In the rows, zero is written as 100.
Each row of numbers belongs to one of the elements below and depends on some of the facts about them. Some rows are named. Which element is each other row?

How the elements are related:
bastabror (ratun a)
bevu (gestas tofin) (ratun b)
bifluze (gestas flilok) (ratun d)
brebo (ratun a)
breflir (ratun a)
brigobi (gestas kimer) (ratun f)
britrogro (gestas mame) (ratun c)
brivom (gestas kepu) (ratun d)
broskun (gestas lebravon) (ratun c)
brubus (gestas nekluklas)
bruflu (ratun c)
brumal (gestas votrenil) (ratun g)
brupli (ratun b)
deklo (gestas ropli) (ratun e)
dinenek (ratun e)
dinor (gestas griklal) (ratun e)
dorer (gestas trekes) (ratun c)
dratuk (gestas vugrar) (ratun a)
drevule (gestas drikiben) (ratun d)
driflok (ratun f)
drikiben (gestas zinek) (ratun a)
drobril (gestas redrul) (ratun d)
droskun (gestas sapem) (ratun a)
duvum (ratun a)
falu (ratun c)
fenifu (gestas droskun) (ratun a)
fime (gestas sirim) (ratun a)
fitro (gestas stegril) (ratun a)
fleflon (gestas vesko) (ratun a)
fleska (gestas klafos)
flezek (ratun b)
flilok (gestas fleska) (ratun g)
flodre (gestas brupli) (ratun g)
flopu (gestas mopli) (ratun b)
flotri (ratun d)
fogan (gestas stirol) (ratun f)
fomir (gestas broskun) (ratun d)
fubi (gestas vunik) (ratun a)
gagum (gestas plarulan) (ratun c)
gakem (gestas ruto) (ratun a)
gigir (gestas sobuste) (ratun a)
givim (ratun a)
gredrofle (gestas kegrum) (ratun g)
grenibes (gestas dinor) (ratun b)
gretri (ratun b)
griklal (gestas tareplol) (ratun a)
grine (gestas tirun) (ratun b)
groplek (gestas plikluk) (ratun b)
grugras (gestas dorer) (ratun c)
guste (gestas naflor) (ratun c)
katrul (gestas tirem) (ratun d)
kaza (gestas mibidrul) (ratun b)
kegam (gestas brigobi) (ratun g)
kegrum (gestas muplir) (ratun b)
kepu (gestas flotri) (ratun g)
kimer (gestas kogram)
kinin (gestas skidaper) (ratun e)
klafos (gestas grugras) (ratun b)
klestal (gestas vuku) (ratun a)
klikor (gestas klestal) (ratun e)
kloklem (gestas tagi) (ratun g)
kogram (ratun f)
kopas (gestas bevu) (ratun a)
ladi (gestas flodre) (ratun f)
lastobak (ratun a)
lebravon (gestas plotum) (ratun c)
lebun (gestas brumal) (ratun g)
leplam (gestas klikor) (ratun d)
lidrivun (gestas bruflu) (ratun b)
liflen (gestas tenu) (ratun f)
lomom (gestas brubus) (ratun c)
lonik (gestas vilovi) (ratun a)
loza (gestas drobril) (ratun g)
lutrum (ratun f)
mabrer (ratun g)
magriste (gestas breflir) (ratun b)
mame (ratun f)
mibidrul (ratun b)
miklel (ratun a)
mopli (gestas leles) (ratun c)
mosek (gestas kloklem) (ratun g)
muplir (gestas lidrivun)
naflor (gestas skomo) (ratun a)
neklabis (gestas noklum) (ratun d)
nekluklas (gestas vufa) (ratun d)
noklum (gestas tridis) (ratun a)
nolur (gestas ladi) (ratun e)
nozik (gestas deklo) (ratun e)
nugropu (gestas tetik)
nuzezin (gestas gredrofle)
pedu (gestas fogan) (ratun a)
pepemum (gestas plokoplo) (ratun g)
plarulan (gestas stabi) (ratun a)
plasur (ratun e)
plefan (ratun g)
plemin (gestas tustil) (ratun e)
plikluk (gestas gakem)
ploba (gestas plusa) (ratun b)
plokoplo (gestas vazu) (ratun a)
plusa (gestas lomom) (ratun a)
plusel (gestas pepemum)
punol (gestas grenibes) (ratun b)
rafli (gestas fleflon)
redrul (gestas pedu) (ratun d)
reros (ratun a)
reskiplas (gestas kopas) (ratun g)
ristam (gestas zuvul) (ratun a)
rizur (gestas tizuk)
roklefos (ratun d)
ropli (ratun b)
ruvi (gestas plemin) (ratun d)
sapem (gestas ruvi) (ratun a)
sedri (gestas mosek) (ratun g)
sirim (gestas trulin) (ratun d)
siruduk (gestas lebun) (ratun a)
skidaper (gestas zizok) (ratun a)
skobredra (gestas steples) (ratun b)
skomo (gestas grine) (ratun a)
sobuste (gestas groplek) (ratun d)
sonul (gestas nolur) (ratun b)
stabi (gestas rizur) (ratun b)
stebrostuk (gestas guste) (ratun a)
stegril (gestas fimistu) (ratun d)
steples (gestas duvum) (ratun e)
stevok (gestas kinin) (ratun a)
stibrum (gestas miklel) (ratun a)
stiklal (gestas brebo)
stirol (gestas taski) (ratun a)
stisken (gestas sonul) (ratun b)
subo (gestas drevule)
susta (gestas brulir) (ratun a)
tagi (gestas plusel)
takle (gestas magriste) (ratun c)
tareplol (ratun b)
tasir (gestas bifluze) (ratun b)
taski (gestas katrul) (ratun a)
tenu (gestas tuza) (ratun b)
tetik (gestas rafli) (ratun d)
tibo (ratun g)
tinis (gestas givim) (ratun b)
tirem (ratun g)
tirun (gestas nozik)
tizuk (gestas stisken) (ratun e)
tralir (gestas flezek) (ratun a)
tredupla (gestas plasur) (ratun d)
trekes (gestas tinis) (ratun f)
tridis (gestas lastobak)
trofa (gestas bastabror) (ratun c)
trulin (gestas stiklal)
tuske (gestas skobredra) (ratun g)
tustil (gestas susta) (ratun g)
tuza (gestas sedri) (ratun b)
vazu (gestas fenifu) (ratun a)
vesko (gestas lutrum) (ratun b)
vilovi (gestas plefan) (ratun d)
vimoskor (gestas mabrer) (ratun g)
votrenil (gestas vustok) (ratun g)
vubo (gestas tredupla) (ratun a)
vufa (gestas siruduk)
vugrar (gestas takle) (ratun a)
vuku (gestas stibrum)
vunik (gestas ristam) (ratun f)
vustok (gestas brivom)
zafem (ratun d)
zezik (gestas fime) (ratun a)
zinek (gestas fubi)
zizok (gestas nugropu) (ratun a)
zuvul (gestas roklefos) (ratun g)

Named rows:
105 121 125 121 113 102 84 94 98 82 91 96 85 86 105 72 101 91 77 106 77 110 98 95 79 103 89 89 95 109 126 108 107 93 92 124 126 89 91 107 93 109 117 117: stiklal
92 105 137 95 77 112 73 123 103 108 97 64 75 102 110 100 66 87 93 89 84 78 110 108 102 104 102 120 126 108 114 119 137 111 121 89 112 107 111 63 103 69 105 112: loza
139 84 127 95 121 100 104 124 91 122 100 104 86 109 82 72 107 104 98 129 104 117 120 72 99 89 121 74 92 106 110 123 90 87 72 132 107 53 105 95 92 93 114 71: plusa
129 83 114 94 123 100 102 121 98 123 107 106 81 111 84 75 107 100 98 124 101 116 120 74 98 91 111 70 84 103 109 120 94 93 74 132 104 46 100 94 88 92 113 72: gigir
96 131 114 107 105 93 97 61 99 82 108 114 88 75 106 76 94 99 58 105 97 114 67 97 73 92 91 69 93 120 127 75 94 89 104 129 132 116 91 119 74 92 99 135: lutrum
79 90 131 123 116 85 71 109 82 86 109 74 81 99 119 79 112 116 104 93 41 138 113 79 68 128 114 98 132 93 138 139 108 112 84 128 129 78 72 93 126 103 119 130: steples
120 80 97 79 112 83 104 101 90 120 122 113 80 106 82 79 103 118 97 120 111 126 114 66 92 79 124 45 100 109 109 89 81 98 80 131 100 64 92 96 82 76 93 86: duvum
98 136 128 130 106 101 78 89 125 94 84 104 83 70 113 65 84 85 55 113 88 106 92 104 87 90 74 89 64 111 127 101 101 89 96 124 150 82 97 109 93 109 125 130: vunik
130 83 115 94 123 100 102 121 97 123 107 106 81 112 84 76 107 100 98 124 101 117 120 74 98 91 112 70 85 103 109 120 94 93 73 132 104 47 100 93 88 92 113 73: vubo
83 102 119 79 66 95 74 102 96 105 113 71 73 96 107 105 63 105 92 87 95 89 104 100 96 93 115 94 141 113 116 88 123 117 129 88 106 124 102 65 99 53 86 126: tirem
74 81 133 122 125 96 84 108 81 87 114 81 84 110 116 77 124 113 98 83 37 136 96 82 55 140 121 111 125 99 135 137 109 108 91 121 127 76 67 88 124 100 130 125: kinin
108 137 132 124 114 108 90 84 108 86 90 105 88 76 111 72 94 80 61 113 86 104 80 104 84 100 76 91 78 112 128 109 108 86 94 132 137 99 103 117 82 110 117 123: brigobi
106 111 137 148 104 95 92 54 106 93 98 114 79 103 111 73 82 92 106 122 119 84 93 88 81 74 88 114 98 126 103 116 141 84 108 106 112 64 117 94 81 117 95 113: neklabis
135 80 126 83 144 115 81 114 81 143 108 98 74 80 70 68 104 79 84 111 82 111 115 43 83 96 93 66 108 101 98 124 107 100 76 133 105 22 112 107 69 84 83 70: sapem
132 151 110 70 115 129 80 125 131 82 66 61 103 111 82 104 64 87 73 113 81 72 116 149 78 112 70 91 115 92 112 106 130 120 103 125 104 141 90 93 77 54 112 91: sonul
130 83 114 95 123 101 101 121 97 123 107 106 81 112 84 74 107 100 98 123 100 116 121 75 98 90 112 70 85 104 108 120 94 93 73 133 104 47 100 94 88 92 112 73: lonik
117 109 172 95 74 110 82 127 84 102 81 62 88 96 103 96 71 97 93 105 93 81 105 101 105 101 128 127 148 114 121 126 128 93 117 91 115 127 125 66 112 73 104 107: votrenil

Which element is each row?
No name comes twice in this set of rows, the named rows included.
102 106 150 93 76 110 78 122 94 105 92 64 80 101 107 99 69 92 94 96 88 80 105 104 102 103 114 120 137 110 117 119 133 105 121 92 111 118 118 65 105 69 103 111 -> kepu
157 87 155 96 117 97 110 127 79 118 85 103 96 103 77 68 110 111 96 141 112 119 118 66 101 85 141 79 109 111 116 126 81 73 68 133 110 68 115 96 100 95 113 68 -> siruduk
95 89 136 144 120 118 121 48 104 93 113 131 85 125 103 72 106 88 95 99 114 80 55 94 54 101 104 136 85 139 96 106 140 75 127 89 107 63 103 84 75 108 114 101 -> tetik
130 146 113 72 107 133 80 128 123 89 67 67 99 103 84 97 66 84 69 103 82 77 114 143 87 111 72 93 112 94 116 102 124 116 108 119 109 136 94 88 81 59 114 92 -> stabi
139 80 121 84 140 112 83 112 82 136 107 104 70 86 75 76 110 77 88 108 85 111 114 51 99 99 94 66 111 102 108 124 109 101 75 140 101 21 114 106 71 88 84 74 -> fenifu
115 137 121 118 135 94 83 91 124 70 89 77 97 107 99 88 95 97 88 133 71 100 103 111 56 108 83 86 98 102 116 124 125 103 78 140 114 100 80 119 81 95 111 113 -> rizur
98 112 133 90 87 106 75 118 112 101 99 56 81 114 107 110 65 92 99 103 82 74 109 115 89 108 101 114 131 105 110 124 146 117 116 98 103 117 106 71 95 62 99 110 -> flodre
123 118 114 116 114 100 83 89 92 69 91 108 73 88 114 93 122 75 85 90 76 105 90 106 124 117 84 87 109 110 151 111 121 97 90 148 115 70 104 109 89 118 107 130 -> plusel
109 108 150 138 124 110 71 47 91 114 99 104 72 71 96 66 77 71 91 111 101 80 90 57 63 78 71 110 119 124 91 122 153 91 110 104 112 42 126 107 62 108 65 108 -> ruvi
138 80 123 83 144 114 82 112 82 140 108 100 72 81 72 72 106 77 86 110 83 112 115 45 91 97 93 66 110 101 101 125 109 100 75 136 103 21 112 107 69 85 83 71 -> droskun

Now the same elements, written a new way:
Known rows:
103 125 100 142 71 90 79 115 92 72 72 105 122 102 93 149 116 99 100 109 99 83 115 112 113 107 101 96 116 99 95 81 109 88 88: kegam
86 104 86 125 82 94 106 126 76 84 71 99 123 101 93 105 116 98 113 129 85 85 108 99 110 109 111 98 103 99 94 77 93 82 77: neklabis
83 104 86 122 83 92 87 118 76 72 70 99 123 101 93 104 92 100 102 124 84 87 107 100 113 114 106 97 94 99 93 86 93 82 76: bevu
82 108 92 124 69 90 85 135 76 109 70 93 124 117 95 107 134 110 116 126 84 94 111 110 111 108 118 97 109 99 94 69 93 84 81: nekluklas
83 104 86 121 87 93 88 119 76 70 70 100 123 101 93 104 91 99 102 121 84 87 107 103 112 111 109 97 94 99 94 85 93 82 76: grenibes
83 105 94 126 70 95 85 121 74 70 73 97 122 103 92 104 86 107 102 115 91 82 108 95 110 110 98 102 95 99 94 77 93 82 91: kimer
82 105 90 122 69 94 80 115 76 69 83 104 123 100 95 108 86 124 101 116 97 83 109 103 116 122 104 92 95 100 94 98 93 84 94: lebravon
83 104 88 133 70 93 83 114 74 77 86 94 131 100 99 104 97 111 101 129 103 82 108 93 113 126 88 105 94 102 97 79 94 83 78: plotum
87 105 88 125 69 90 105 118 74 69 69 99 123 101 94 118 104 96 102 105 89 82 111 108 111 117 109 132 96 100 113 91 96 82 76: trekes
84 105 95 125 71 97 85 123 74 69 71 99 123 103 92 103 85 107 102 112 90 82 108 97 110 108 101 102 95 99 94 76 94 82 94: trulin
82 109 121 138 90 96 79 114 74 70 94 97 126 101 94 104 82 123 142 106 84 85 106 95 110 114 88 97 95 103 101 68 98 82 81: plarulan
83 104 86 122 82 90 85 119 76 74 70 98 123 101 93 104 94 101 102 122 84 87 107 103 112 110 109 96 94 99 93 84 93 82 77: ploba
83 104 88 148 93 95 93 115 77 69 70 118 133 109 93 115 100 138 129 106 85 94 121 101 133 131 92 103 95 100 94 68 103 82 78: sonul
84 105 94 126 71 96 85 122 74 69 72 98 122 104 92 104 85 107 102 114 90 82 108 97 110 108 100 102 95 99 94 77 94 82 94: nuzezin
83 109 104 131 70 92 79 114 84 68 116 94 130 101 108 106 81 110 125 126 88 86 107 93 110 129 88 97 95 115 109 69 94 82 76: duvum
84 111 113 125 83 93 79 115 77 69 102 94 123 100 95 104 82 106 129 113 84 84 107 93 111 111 89 95 94 106 102 69 93 82 85: tralir
83 105 87 122 70 92 79 114 75 75 98 96 123 101 93 104 96 128 101 130 111 82 109 92 125 145 89 94 94 99 94 100 94 82 78: bruflu

Name these rows:
No name comes twice in this set of rows, the named rows included.
82 106 89 125 71 90 92 132 76 100 70 94 123 110 93 106 128 104 115 127 84 90 110 106 111 107 115 98 106 99 94 71 93 83 79 -> brivom
83 110 107 125 70 91 79 134 75 91 81 93 124 126 101 105 105 124 104 112 84 85 112 109 110 109 108 101 99 99 93 68 93 84 106 -> vufa
94 106 87 131 72 97 93 125 74 78 70 99 123 143 99 138 81 130 101 119 118 82 158 98 111 107 131 123 93 99 99 88 94 82 143 -> plemin
94 123 105 161 71 90 79 116 81 69 71 113 126 101 94 159 121 114 101 106 99 83 123 108 122 108 92 98 106 99 95 71 117 86 79 -> flodre
100 117 101 139 71 91 84 114 87 69 69 104 123 103 94 162 123 95 100 105 106 84 119 118 111 108 109 128 118 100 117 94 111 83 78 -> flilok

Now the same elements, written a new way:
Some rows with their names:
93 97 83 130 121 113 87 92 99 90 123 127 90 83 106 126 65 98 95 141 68 92 108 94 101 110 98: fubi
109 77 86 106 131 99 128 112 97 42 125 123 107 69 98 125 101 91 116 159 56 94 143 72 116 97 100: vazu
93 108 75 118 127 116 94 88 99 91 116 131 97 81 107 135 69 100 105 145 74 87 112 97 95 109 96: vubo
95 96 85 130 118 111 89 91 97 88 124 124 92 79 105 125 64 100 97 142 68 95 108 94 102 109 100: stibrum
107 86 84 111 110 110 125 124 98 56 114 132 109 65 105 119 93 95 122 161 50 83 134 74 120 96 122: droskun
126 134 100 61 102 119 136 80 85 153 92 37 137 92 107 91 79 118 101 100 109 101 114 104 112 79 78: ploba
108 85 117 109 98 101 111 117 88 132 109 65 101 117 100 86 110 97 85 92 118 95 111 112 116 84 105: mibidrul
89 91 108 84 114 115 107 115 107 117 113 54 86 134 82 97 102 91 94 98 114 71 82 150 126 78 103: stabi
104 93 111 99 106 109 109 116 91 136 103 71 102 124 100 95 114 95 86 94 121 87 111 116 110 87 99: grine
124 109 100 91 109 101 97 111 116 96 91 77 105 131 103 66 124 97 82 67 105 106 82 114 60 92 118: grugras
99 103 119 89 97 104 99 118 107 110 88 74 99 113 100 70 125 97 84 72 123 112 93 118 100 97 101: katrul
87 74 89 107 81 87 93 67 93 108 91 94 102 137 107 105 97 96 118 89 93 88 105 95 122 102 101: nozik
72 126 102 72 86 100 81 101 122 72 71 136 101 73 91 102 107 96 114 89 105 126 81 98 97 125 73: reskiplas
68 128 99 70 90 105 78 102 124 75 68 141 102 78 92 106 111 93 111 89 106 124 81 98 94 128 70: loza
72 124 103 73 85 99 82 100 122 71 71 136 101 72 91 101 108 96 114 89 105 127 82 97 97 125 74: vimoskor
100 86 108 112 85 86 95 100 96 104 102 87 101 115 96 88 97 96 96 90 99 103 98 98 111 99 100: ruto
98 96 100 99 92 93 98 97 98 106 95 93 106 116 97 99 102 96 102 93 103 95 100 101 105 101 97: vuku

Which element is each row?
No name comes twice in this set of rows, the named rows included.
115 81 114 89 123 60 124 91 89 71 114 89 98 96 78 104 122 97 128 83 114 97 139 96 105 105 89 -> tagi
106 119 89 63 124 111 100 110 131 79 92 66 93 141 86 79 116 95 100 75 106 83 55 152 69 81 118 -> gagum
100 95 127 98 91 99 96 120 105 107 93 69 95 112 99 61 121 97 78 70 118 118 92 114 105 95 104 -> roklefos
145 111 117 64 111 74 116 69 75 108 112 117 56 84 73 115 120 132 137 48 133 55 89 81 65 108 131 -> liflen
85 82 81 102 87 92 93 68 92 113 84 104 107 140 112 113 104 95 120 92 99 84 110 94 114 105 98 -> kinin
73 117 110 81 80 95 77 103 121 70 76 132 98 72 90 95 104 95 108 87 99 132 80 95 102 125 76 -> gredrofle
95 93 102 102 93 96 91 99 100 106 98 92 100 122 95 96 100 92 98 92 101 94 96 103 108 102 96 -> rafli
108 93 83 115 102 114 122 129 99 66 109 137 107 62 107 116 87 98 126 161 49 78 130 79 121 98 134 -> sapem
94 113 132 84 108 56 93 88 107 51 97 132 75 44 67 96 109 109 141 61 119 128 116 102 95 140 78 -> mosek
89 126 115 84 43 100 99 144 121 72 56 151 101 45 91 75 109 106 149 94 79 106 90 91 122 121 138 -> tustil

